Below are the code and all the weights of a small trained network. Each question names an input and a target symbol and asks about switching units off, where a switched-off unit gives its printed mean instead of its output.

import numpy as np


def w(rows, s, z=0):
    codes = np.array(rows[::2]) - 128.0
    scale = np.full(codes.shape[1], s)
    scale[-1] = z or s
    return codes * scale


def norm(h):
    return h / np.sqrt((h * h).mean(-1, keepdims=True) + 1e-5)


def f(y):
    return np.maximum(y, 0)


def softmax(a):
    e = np.exp(a - a.max(-1, keepdims=True))
    return e / e.sum(-1, keepdims=True)


def log_softmax(a):
    a = a - a.max(-1, keepdims=True)
    return a - np.log(np.exp(a).sum(-1, keepdims=True))


def net(x, mask):
    ids = ['ΔΣαβεηθπψ'.index(c) for c in x.split()]
    T = len(ids)
    res = E[ids] + P[:T]
    r = norm(res)
    for j in range(3):
        rows = slice(2 * j, 2 * j + 2)
        q, k, v = (r @ M[0][rows].T for M in (Q, K, V))
        z = softmax(np.where(np.tri(T) > 0, q @ k.T / 2**0.5, -1e9)) @ v
        o = O[0][rows]
        res = res + np.where(mask[j], z, o[:, -1]) @ o[:, :-1]
    y = f(norm(res) @ A[0][:, :-1].T + A[0][:, -1])
    res = res + np.where(mask[3:7], y, B[0][:, -1]) @ B[0][:, :-1]
    return log_softmax(norm(res)[-1] @ U[:, :-1].T + U[:, -1])


Q, K, V, O, A, B = {}, {}, {}, {}, {}, {}
E = w([
[182,160,41,99,95,99,109,122,145,66,47,117],'Δ',
[166,127,32,150,121,151,93,124,82,153,71,72],'Σ',
[78,148,97,182,39,52,146,215,109,101,113,98],'α',
[87,95,96,134,79,141,149,204,130,136,80,179],'β',
[160,21,99,111,130,94,183,127,200,158,63,140],'ε',
[123,110,91,144,126,84,99,178,155,176,146,139],'η',
[120,124,129,29,101,80,124,214,182,161,221,76],'θ',
[158,150,97,131,162,124,127,161,104,160,135,4],'π',
[132,173,161,126,146,149,182,152,109,201,72,92],'ψ',
],0.016)
P = w([
[102,145,129,123,154,118,132,80,122,110,169,183],'0',
[128,200,57,84,8,190,185,144,213,209,89,59],'1',
[145,100,133,104,145,142,72,143,135,151,119,109],'2',
[175,111,114,157,169,174,152,171,161,110,136,126],'3',
[119,86,139,102,156,108,72,124,105,161,112,123],'4',
[177,100,128,170,106,126,143,181,91,140,191,136],'5',
[95,112,150,97,142,77,104,95,65,173,113,127],'6',
[172,150,126,139,44,88,159,142,86,82,141,87],'7',
],0.015)
Q[0] = w([
[64,122,133,76,103,63,99,93,110,179,70,84],'head 0',
[254,103,111,132,36,93,184,170,82,182,131,110],'head 0',
[184,97,129,88,88,56,141,178,59,157,82,80],'head 1',
[21,116,161,52,148,89,55,59,138,157,67,127],'head 1',
[78,90,177,102,158,92,27,141,97,122,77,118],'head 2',
[115,130,103,91,153,96,157,189,125,164,91,109],'head 2',
],0.019)
K[0] = w([
[71,205,105,140,150,154,211,1,131,17,190,216],'head 0',
[35,44,133,95,138,53,144,66,22,174,171,107],'head 0',
[58,171,75,82,128,24,194,16,70,141,114,145],'head 1',
[119,183,76,243,152,209,213,67,175,70,205,177],'head 1',
[62,147,133,63,183,217,143,82,52,66,173,169],'head 2',
[88,105,128,192,135,78,130,82,177,109,144,142],'head 2',
],0.015)
V[0] = w([
[108,210,106,150,136,227,47,108,65,147,35,198],'head 0',
[137,213,105,55,251,124,99,108,114,150,150,107],'head 0',
[108,210,116,218,138,136,7,150,41,98,205,103],'head 1',
[54,108,233,229,168,208,233,226,120,159,230,93],'head 1',
[82,110,219,33,49,144,145,199,230,79,219,187],'head 2',
[166,91,23,107,87,152,56,177,106,77,61,236],'head 2',
],0.017)
O[0] = w([
[109,68,97,78,116,75,164,94,33,112,61,78,39],'head 0',
[81,194,76,143,154,125,86,143,101,114,73,163,113],'head 0',
[191,97,207,148,142,58,36,127,142,139,89,125,6],'head 1',
[140,69,65,181,70,3,149,60,79,121,126,153,12],'head 1',
[164,120,88,88,150,145,86,237,72,69,103,199,160],'head 2',
[61,142,71,111,7,75,98,46,88,150,70,157,206],'head 2',
],0.013,0.02)
A[0] = w([
[179,55,165,75,148,138,254,76,78,73,180,35,2],'neuron 0',
[127,130,154,129,145,97,39,154,104,145,75,115,108],'neuron 1',
[201,153,82,169,21,178,185,116,205,165,213,121,120],'neuron 2',
[99,201,55,105,67,216,163,165,194,177,90,82,230],'neuron 3',
],0.021,0.0031)
B[0] = w([
[149,212,204,17,209,38,203,68,212,32,134,140,138],'neuron 0',
[44,99,92,76,105,142,182,82,188,183,200,180,167],'neuron 1',
[25,155,157,109,125,165,154,72,112,124,25,3,202],'neuron 2',
[201,8,114,186,183,27,133,161,109,108,197,156,252],'neuron 3',
],0.013,0.041)
U = w([
[205,168,160,127,114,181,103,222,124,117,78,138,254],'Δ',
[51,41,145,66,186,112,71,174,84,142,67,113,39],'Σ',
[107,122,137,132,65,130,124,97,153,204,57,41,144],'α',
[129,157,154,86,158,66,172,95,125,52,108,146,130],'β',
[101,97,85,165,91,190,218,111,110,145,197,97,120],'ε',
[203,43,128,153,77,35,132,164,130,186,198,142,91],'η',
[112,169,122,253,154,89,85,129,169,151,93,111,147],'θ',
[60,208,51,99,102,135,138,97,209,179,121,204,75],'π',
[130,102,62,135,65,87,131,129,24,125,73,129,176],'ψ',
],0.0059,0.0046)

Each question gives the input, a string of symbols that net reads in full, and the target symbol t.
The units are the heads (2 rows each of Q, K, V and O) and the neurons (one row each of A and B). Each row of codes is followed by its name. A weight is (code - 128) times the scale printed after its matrix; where a second scale follows, it is the last column's (O, A, B and U).
mask holds one flag per unit, heads first, then neurons. A switched-off unit (its flag False) gives its mean, the last column of its rows in O or B, instead of its output. The means were averaged over made-up inputs and are rounded, as every weight is.
A unit's drop is (log p(t) with every unit on - log p(t) with that unit switched off) / (log p(t) with every unit on - log p(t) with every unit switched off).
The circuit of an input: a set's keep is (log p(t) with only the set's units on - log p(t) with every unit switched off) / (log p(t) with every unit on - log p(t) with every unit switched off). Starting from all 7 units, units are removed one at a time, each time the one whose removal leaves the highest keep (on an exact tie, the one counted first), for as long as the keep stays at least 0.8.
units of the circuit, in order: the units of the circuit, biggest drop first
unit that matters most: the unit with the biggest drop
top k neurons: the k neurons with the biggest drops, biggest first
which heads matter: for each layer, one digit per head in row order, 1 if its drop is at least 0.15 and else 0, layers parted by /
input β ε α π η, target ψ: which heads matter : 001
input β ε ψ, target ψ: units of the circuit, in order : (head 2)
input α η ε Σ α η, target α: which heads matter : 110
input η θ ε η Σ θ, target Σ: units of the circuit, in order : (head 0; head 1)
input ψ α α β ε ε Σ ε, target Σ: which heads matter : 110
input η Σ θ α η, target π: units of the circuit, in order : (head 1; neuron 3; neuron 1)
input ε ε ε ε ψ π, target ψ: which heads matter : 110
input η α η ε Σ θ Δ, target π: which heads matter : 010
input η ε ε ε ψ η ψ, target π: top 2 neurons : (neuron 3; neuron 1)
input Δ ψ ε η η ε, target η: which heads matter : 110
input ε α ε ψ α π, target α: units of the circuit, in order : (neuron 3; head 1)
input ε α η α, target η: units of the circuit, in order : (neuron 2; head 1)
input π ε α ε Δ ψ, target Δ: which heads matter : 010
input ψ ψ Δ ε ε ε α, target β: units of the circuit, in order : (head 2; neuron 0; head 0)
input Δ α Σ, target Σ: unit that matters most : head 1
input θ ε ε ε α ε α, target Δ: which heads matter : 001
input ε β β η, target β: which heads matter : 100
input ψ ε η, target β: top 2 neurons : (neuron 0; neuron 3)
input Δ α η ε ψ, target Σ: top 2 neurons : (neuron 3; neuron 2)
input ε ε ε ψ ψ η, target ψ: which heads matter : 110
